[[119 132 146 123]
 [130 139  99 143]
 [128 118 148 117]]
|
[[119 132]
 [130 139]
 [128 118]]

[[140 138 117 126]
 [130 137 106 128]
 [144 140 125 137]]
|
[[140 138]
 [130 137]
 [144 140]]

[[113 114 148 149 111]
 [138 105 122 145 118]
 [142 113 132 135 124]
 [122 143 111 152 107]]
|
[[113 114]
 [138 105]
 [142 113]]

[[134 153 129 127 118]
 [131 150 121 132 122]
 [138 150 142 125 112]]
|
[[134 153]
 [131 150]
 [138 150]]

[[144 121 129 124 114]
 [129 134 137 131 131]
 [109 149 110 100 148]
 [120 132 141 126 127]]
|
[[144 121]
 [129 134]
 [109 149]]

[[137 139 130]
 [119 116 126]
 [130 127 155]
 [138 140 137]
 [140 144 129]]
|
[[137 139]
 [119 116]
 [130 127]]

[[115 119 111 131]
 [112 156 108 139]
 [135 149 135 119]]
|
[[115 119]
 [112 156]
 [135 149]]

[[109 123 136 106]
 [108 126 135 108]
 [145 132 120 146]
 [113 128 133 114]
 [113 132 127 112]]
|
[[109 123]
 [108 126]
 [145 132]]

[[106 118]
 [144 122]
 [127 124]
 [139 113]]
|
[[106 118]
 [144 122]
 [127 124]]
---
[[118 141 128 132 129 126 116 114 132]
 [115 121 102 137 127 135 130 122 115]
 [135 112 114 138 118 130 141 123 125]
 [136 111 131 133 124 124 151 122 111]
 [141 125 126 133 130 130 123 115 133]
 [143 116 118 141 131 118 127 122 123]
 [123 116 144 134 138 131 129 136 128]
 [127 125 108 138 119 115 133 130 135]]
|
[[135 130 133 115 119 138 108 125 127]
 [128 136 129 131 138 134 144 116 123]
 [123 122 127 118 131 141 118 116 143]
 [133 115 123 130 130 133 126 125 141]
 [111 122 151 124 124 133 131 111 136]
 [125 123 141 130 118 138 114 112 135]
 [115 122 130 135 127 137 102 121 115]
 [132 114 116 126 129 132 128 141 118]]

[[106 107 124 117 122 138 120 141]
 [117 125 123 137 125 103 117 117]]
|
[[117 117 103 125 137 123 125 117]
 [141 120 138 122 117 124 107 106]]

[[130 124 119 122 126 106 132 149]
 [124 130 123 123 124 122 130 132]
 [125 133 118 118 118 131 120 126]]
|
[[126 120 131 118 118 118 133 125]
 [132 130 122 124 123 123 130 124]
 [149 132 106 126 122 119 124 130]]

[[134 124 140 128 121 136 146]
 [119 103 105 118 133 151 132]]
|
[[132 151 133 118 105 103 119]
 [146 136 121 128 140 124 134]]

[[123 100 146 149 134 134 148 142 110]
 [126 113 138 116 111 112 117 130 157]]
|
[[157 130 117 112 111 116 138 113 126]
 [110 142 148 134 134 149 146 100 123]]

[[131 118 124 130 121 126 135]
 [129 131 125 130 124 134 137]
 [131 128 140 137 125 128 128]
 [125 136 115 127 131 142 145]
 [123 106 137 139 135 117 128]
 [129 138 135 121 133 131 117]
 [126 139 126 121 132 135 130]
 [130 125 123 133 125 128 134]
 [126 132 140 139 129 129 129]
 [134 126 149 128 124 115 105]]
|
[[105 115 124 128 149 126 134]
 [129 129 129 139 140 132 126]
 [134 128 125 133 123 125 130]
 [130 135 132 121 126 139 126]
 [117 131 133 121 135 138 129]
 [128 117 135 139 137 106 123]
 [145 142 131 127 115 136 125]
 [128 128 125 137 140 128 131]
 [137 134 124 130 125 131 129]
 [135 126 121 130 124 118 131]]
---
[[128 115 130 127]
 [109 125 136 146]
 [152 138 120 137]
 [135 140 117 117]
 [138 109 133 127]
 [153 125 138 123]
 [112 116 145 116]]
|
[[109 125 136 146]
 [112 116 145 116]
 [128 115 130 127]
 [135 140 117 117]
 [138 109 133 127]
 [152 138 120 137]
 [153 125 138 123]]

[[112 132 115 150 120 120 142 121 139 149 112 124 137]
 [ 99 139 109 127 143 117 123 131 121 131 110 139 135]]
|
[[ 99 139 109 127 143 117 123 131 121 131 110 139 135]
 [112 132 115 150 120 120 142 121 139 149 112 124 137]]

[[153 136 143 131 121 117 125 137 145 136 144]
 [138 131 113 128 114 120 125 125 134 109 134]
 [128 128 127 129 127 131 127 126 129 130 128]
 [130 128 126 130 127 131 125 123 129 131 128]]
|
[[128 128 127 129 127 131 127 126 129 130 128]
 [130 128 126 130 127 131 125 123 129 131 128]
 [138 131 113 128 114 120 125 125 134 109 134]
 [153 136 143 131 121 117 125 137 145 136 144]]

[[124 122 123 133 126 116 126 131]
 [106 117 130 140 114 104 110 115]
 [107 124 136 136 111 114 106 104]
 [115 126 133 134 118 120 114 112]
 [127 126 127 129 126 124 127 129]
 [110 115 126 139 118 104 116 121]]
|
[[106 117 130 140 114 104 110 115]
 [107 124 136 136 111 114 106 104]
 [110 115 126 139 118 104 116 121]
 [115 126 133 134 118 120 114 112]
 [124 122 123 133 126 116 126 131]
 [127 126 127 129 126 124 127 129]]

[[118 138 129 136 125 127 126 116 125 128 135 136 129 124 128]
 [128 144 120 141 106 131 110 123 111 145 132 133 119 138 115]
 [106 132 127 133 123 118 124 105 121 108 135 138 126 109 126]
 [137 130 114 131 110 134 110 132 115 153 122 121 112 143 110]
 [120 131 120 134 105 122 108 123 104 114 135 138 114 114 113]]
|
[[106 132 127 133 123 118 124 105 121 108 135 138 126 109 126]
 [118 138 129 136 125 127 126 116 125 128 135 136 129 124 128]
 [120 131 120 134 105 122 108 123 104 114 135 138 114 114 113]
 [128 144 120 141 106 131 110 123 111 145 132 133 119 138 115]
 [137 130 114 131 110 134 110 132 115 153 122 121 112 143 110]]

[[133 136 134 132 143 151]
 [112 108 115 124 118 139]
 [126 138 145 106 119 125]
 [132 139 126 141 131 121]
 [117 139 120 134 118 140]]
|
[[112 108 115 124 118 139]
 [117 139 120 134 118 140]
 [126 138 145 106 119 125]
 [132 139 126 141 131 121]
 [133 136 134 132 143 151]]

[[133 132 134 125 126 123 128 127 119 127 136 127 126 125 128]
 [125 124 124 129 128 127 126 126 129 126 125 126 127 126 125]
 [149 141 149 106 106 107 111 110 125 112 126 124 106 129 121]
 [141 142 142 112 113 115 124 118 126 125 128 129 115 132 131]
 [135 132 135 127 131 130 132 134 118 130 136 134 132 130 129]
 [127 130 130 122 126 124 124 126 124 123 124 131 124 131 125]]
|
[[125 124 124 129 128 127 126 126 129 126 125 126 127 126 125]
 [127 130 130 122 126 124 124 126 124 123 124 131 124 131 125]
 [133 132 134 125 126 123 128 127 119 127 136 127 126 125 128]
 [135 132 135 127 131 130 132 134 118 130 136 134 132 130 129]
 [141 142 142 112 113 115 124 118 126 125 128 129 115 132 131]
 [149 141 149 106 106 107 111 110 125 112 126 124 106 129 121]]
